Below are the code and all the weights of a small trained network. Each question names an input and a class and asks about switching units off, where a switched-off unit gives its printed mean instead of its output.

import numpy as np


def w(rows, s, z=0):
    codes = np.array(rows[::2]) - 128.0
    scale = np.full(codes.shape[1], s)
    scale[-1] = z or s
    return codes * scale


def f(y):
    return y / 2 * (1 + np.tanh(0.7978845608 * (y + 0.044715 * y**3)))


def log_softmax(a):
    a = a - a.max(-1, keepdims=True)
    return a - np.log(np.exp(a).sum(-1, keepdims=True))


def net(x, mask):
    res = np.array(x, float).reshape(1, 2) / 4 @ E
    y = f(res @ A[0][:, :-1].T + A[0][:, -1])
    res = res + np.where(mask, y, B[0][:, -1]) @ B[0][:, :-1]
    return log_softmax(res[-1] @ U[:, :-1].T + U[:, -1])


A, B = {}, {}
E = w([
[111,249,88,150,214,107,107,194],'x0',
[131,187,117,163,56,85,171,97],'x1',
],0.016)
A[0] = w([
[232,61,162,94,86,91,139,99,248],'neuron 0',
[138,84,137,51,96,188,122,112,253],'neuron 1',
[94,176,86,213,11,86,178,91,189],'neuron 2',
[74,78,145,66,171,175,72,155,90],'neuron 3',
[152,116,140,96,82,174,160,78,36],'neuron 4',
[43,150,94,210,222,74,140,133,248],'neuron 5',
[113,138,48,148,184,81,140,126,40],'neuron 6',
[200,157,121,152,127,93,192,106,37],'neuron 7',
],0.012,0.0071)
B[0] = w([
[159,105,135,197,152,109,101,133,245],'neuron 0',
[133,106,141,128,134,118,127,177,225],'neuron 1',
[115,143,216,124,163,124,149,109,254],'neuron 2',
[32,155,167,98,200,187,134,86,194],'neuron 3',
[149,111,106,151,66,199,151,116,175],'neuron 4',
[169,72,159,156,161,111,142,167,230],'neuron 5',
[167,106,92,145,123,246,205,134,163],'neuron 6',
[99,153,114,156,127,213,139,59,153],'neuron 7',
],0.014,0.019)
U = w([
[82,132,184,132,151,159,143,88,112],'0',
[178,82,112,177,127,160,144,150,93],'1',
[146,104,174,128,171,3,85,164,254],'2',
[108,148,97,101,115,129,155,64,100],'3',
[135,131,78,114,97,136,107,86,95],'4',
[137,132,104,112,112,110,108,102,81],'5',
[148,121,61,108,111,118,110,81,91],'6',
[82,145,89,136,91,123,144,109,97],'7',
],0.016,0.0085)

Each question gives the input, the list of numbers given to net, and the class t.
The units are the neurons (one row each of A and B). Each row of codes is followed by its name. A weight is (code - 128) times the scale printed after its matrix; where a second scale follows, it is the last column's (A, B and U).
mask holds one flag per neuron, in row order. A switched-off neuron (its flag False) gives its mean, the last column of its row in B, instead of its output. The means were averaged over made-up inputs and are rounded, as every weight is.
A unit's drop is (log p(t) with every unit on - log p(t) with that unit switched off) / (log p(t) with every unit on - log p(t) with every unit switched off).
The circuit of an input: a set's keep is (log p(t) with only the set's units on - log p(t) with every unit switched off) / (log p(t) with every unit on - log p(t) with every unit switched off). Starting from all 8 units, units are removed one at a time, each time the one whose removal leaves the highest keep (on an exact tie, the one counted first), for as long as the keep stays at least 0.8.
circuit, biggest first: the units of the circuit, biggest drop first
most important unit: the unit with the biggest drop
top k neurons: the k neurons with the biggest drops, biggest first
drop of u: that unit's drop, to one decimal
input [8,-3], class 1: circuit, biggest first	(neuron 6)
input [-3,0], class 2: circuit, biggest first	(neuron 6; neuron 7)
input [-3,1], class 2: circuit, biggest first	(neuron 6; neuron 7)
input [-3,3], class 2: circuit, biggest first	(neuron 3; neuron 6)
input [8,-5], class 1: top 2 neurons	(neuron 6; neuron 5)
input [-1,3], class 2: top 3 neurons	(neuron 3; neuron 6; neuron 4)
input [2,-3], class 2: top 2 neurons	(neuron 4; neuron 7)
input [-6,4], class 1: top 3 neurons	(neuron 4; neuron 3; neuron 0)
input [2,1], class 2: top 2 neurons	(neuron 4; neuron 3)
input [5,1], class 1: top 2 neurons	(neuron 6; neuron 2)
input [8,6], class 1: top 3 neurons	(neuron 6; neuron 5; neuron 3)
input [8,-7], class 1: top 2 neurons	(neuron 5; neuron 6)
input [5,3], class 1: top 3 neurons	(neuron 6; neuron 3; neuron 5)
input [-6,0], class 1: most important unit	neuron 4
input [-1,0], class 2: top 2 neurons	(neuron 6; neuron 4)
input [-3,2], class 2: top 3 neurons	(neuron 6; neuron 3; neuron 7)
input [1,3], class 2: top 4 neurons	(neuron 3; neuron 4; neuron 6; neuron 7)
input [7,4], class 1: drop of neuron 6	1.8
input [7,6], class 1: drop of neuron 5	2.4
input [-1,2], class 2: most important unit	neuron 3
input [-1,-1], class 2: drop of neuron 4	0.2
